Below is a small trained network, with its code and all its weights. Each question gives an input and a class and asks what happens when units are switched off, that is, made to give their printed mean instead of their output.

import numpy as np


def w(rows, s, z=0):
    codes = np.array(rows[::2]) - 128.0
    scale = np.full(codes.shape[1], s)
    scale[-1] = z or s
    return codes * scale


def f(y):
    return y / 2 * (1 + np.tanh(0.7978845608 * (y + 0.044715 * y**3)))


def log_softmax(a):
    a = a - a.max(-1, keepdims=True)
    return a - np.log(np.exp(a).sum(-1, keepdims=True))


def net(x, mask):
    res = np.array(x, float).reshape(1, 6) / 4 @ E
    y = f(res @ A[0][:, :-1].T + A[0][:, -1])
    res = res + np.where(mask, y, B[0][:, -1]) @ B[0][:, :-1]
    return log_softmax(res[-1] @ U[:, :-1].T + U[:, -1])


A, B = {}, {}
E = w([
[149,62,95,83,109,30,167],'x0',
[195,114,144,255,196,103,118],'x1',
[137,62,141,99,137,194,27],'x2',
[159,106,133,137,156,241,226],'x3',
[169,98,232,167,35,112,160],'x4',
[18,82,145,142,181,105,101],'x5',
],0.0089)
A[0] = w([
[83,171,121,103,192,133,62,205],'neuron 0',
[91,9,97,86,182,100,217,113],'neuron 1',
[87,100,154,147,138,11,119,156],'neuron 2',
[74,158,77,71,140,141,111,99],'neuron 3',
[106,127,159,79,101,61,131,79],'neuron 4',
[152,108,184,149,158,211,141,133],'neuron 5',
[218,82,98,132,149,141,79,251],'neuron 6',
[178,137,104,144,81,59,109,150],'neuron 7',
[108,80,143,153,111,16,111,136],'neuron 8',
[107,85,107,84,35,130,105,109],'neuron 9',
[139,109,62,112,157,125,215,206],'neuron 10',
[173,186,104,156,158,162,142,252],'neuron 11',
[183,170,147,191,131,103,161,149],'neuron 12',
[175,93,156,177,131,171,67,223],'neuron 13',
[83,105,101,85,221,136,107,211],'neuron 14',
[91,85,117,97,75,105,169,129],'neuron 15',
[113,31,87,106,120,107,161,124],'neuron 16',
[81,86,109,51,43,106,111,148],'neuron 17',
[98,114,107,131,132,82,70,163],'neuron 18',
[91,178,125,147,101,129,130,131],'neuron 19',
[37,167,74,103,181,157,68,205],'neuron 20',
[86,176,160,115,127,143,204,223],'neuron 21',
[195,193,86,161,123,41,184,148],'neuron 22',
],0.011,0.0034)
B[0] = w([
[67,153,90,112,144,98,146,220],'neuron 0',
[84,157,42,136,46,129,141,222],'neuron 1',
[149,110,171,185,255,163,130,250],'neuron 2',
[81,146,132,131,162,125,68,207],'neuron 3',
[148,137,196,117,151,136,76,199],'neuron 4',
[163,82,111,152,178,115,204,212],'neuron 5',
[176,82,89,121,83,75,208,202],'neuron 6',
[184,121,136,120,107,109,147,205],'neuron 7',
[165,109,165,207,185,174,132,244],'neuron 8',
[136,205,210,94,108,79,94,198],'neuron 9',
[95,126,110,120,103,105,141,202],'neuron 10',
[121,102,97,106,68,130,181,205],'neuron 11',
[149,118,132,141,129,74,186,218],'neuron 12',
[125,82,80,133,134,89,158,217],'neuron 13',
[66,149,93,131,137,116,105,224],'neuron 14',
[136,151,130,143,110,133,106,200],'neuron 15',
[74,159,100,112,41,155,103,190],'neuron 16',
[154,179,209,106,124,128,83,242],'neuron 17',
[92,134,130,121,182,167,176,203],'neuron 18',
[102,121,86,157,142,127,145,157],'neuron 19',
[14,114,78,66,162,135,101,254],'neuron 20',
[145,112,50,157,37,166,169,213],'neuron 21',
[171,88,172,26,89,16,190,245],'neuron 22',
],0.0098,0.01)
U = w([
[168,166,181,142,76,179,84,48],'0',
[137,118,155,29,75,36,134,136],'1',
[92,105,1,124,59,141,146,251],'2',
[201,28,124,158,152,124,181,141],'3',
[73,126,123,132,201,163,74,65],'4',
],0.0099,0.0026)

Each question gives the input, the list of numbers given to net, and the class t.
The units are the neurons (one row each of A and B). Each row of codes is followed by its name. A weight is (code - 128) times the scale printed after its matrix; where a second scale follows, it is the last column's (A, B and U).
mask holds one flag per neuron, in row order. A switched-off neuron (its flag False) gives its mean, the last column of its row in B, instead of its output. The means were averaged over made-up inputs and are rounded, as every weight is.
A unit's drop is (log p(t) with every unit on - log p(t) with that unit switched off) / (log p(t) with every unit on - log p(t) with every unit switched off).
The circuit of an input: a set's keep is (log p(t) with only the set's units on - log p(t) with every unit switched off) / (log p(t) with every unit on - log p(t) with every unit switched off). Starting from the 12 units with the biggest drops (on a tie, the unit counted first), units are removed one at a time, each time the one whose removal leaves the highest keep (on an exact tie, the one counted first), for as long as the keep stays at least 0.8.
units of the circuit, in order: the units of the circuit, biggest drop first
unit that matters most: the unit with the biggest drop
top k neurons: the k neurons with the biggest drops, biggest first
drop of u: that unit's drop, to one decimal
input [3,8,-7,7,-1,-2], class 1: unit that matters most	neuron 22
input [-1,-7,4,5,-1,-6], class 0: units of the circuit, in order	[neuron 22; neuron 20; neuron 9]
input [6,7,-6,4,-5,3], class 2: top 2 neurons	[neuron 1; neuron 17]
input [8,7,-3,8,-4,-3], class 2: top 2 neurons	[neuron 1; neuron 17]
input [5,7,3,-2,-7,-5], class 1: top 3 neurons	[neuron 22; neuron 2; neuron 5]
input [8,0,-8,-3,-4,5], class 4: top 2 neurons	[neuron 2; neuron 8]
input [-8,-2,3,2,5,6], class 2: units of the circuit, in order	[neuron 2; neuron 17]
input [-5,1,0,0,5,3], class 3: units of the circuit, in order	[neuron 20; neuron 5]
input [1,8,0,-1,0,-8], class 1: top 3 neurons	[neuron 22; neuron 2; neuron 8]
input [-7,-1,2,-7,8,-3], class 0: top 4 neurons	[neuron 22; neuron 20; neuron 6; neuron 0]
input [-7,-5,4,6,3,-6], class 3: top 3 neurons	[neuron 5; neuron 20; neuron 1]
input [7,3,-6,-7,5,-3], class 3: top 2 neurons	[neuron 8; neuron 2]
input [-5,-7,0,-6,7,-4], class 0: drop of neuron 22	0.2
input [-6,8,-7,-1,-7,-4], class 1: drop of neuron 22	1.2
input [4,-1,1,5,4,8], class 2: units of the circuit, in order	[neuron 1]
input [5,-5,-8,2,-7,-8], class 1: drop of neuron 22	4.0
input [1,-8,0,0,-8,4], class 4: top 2 neurons	[neuron 3; neuron 17]
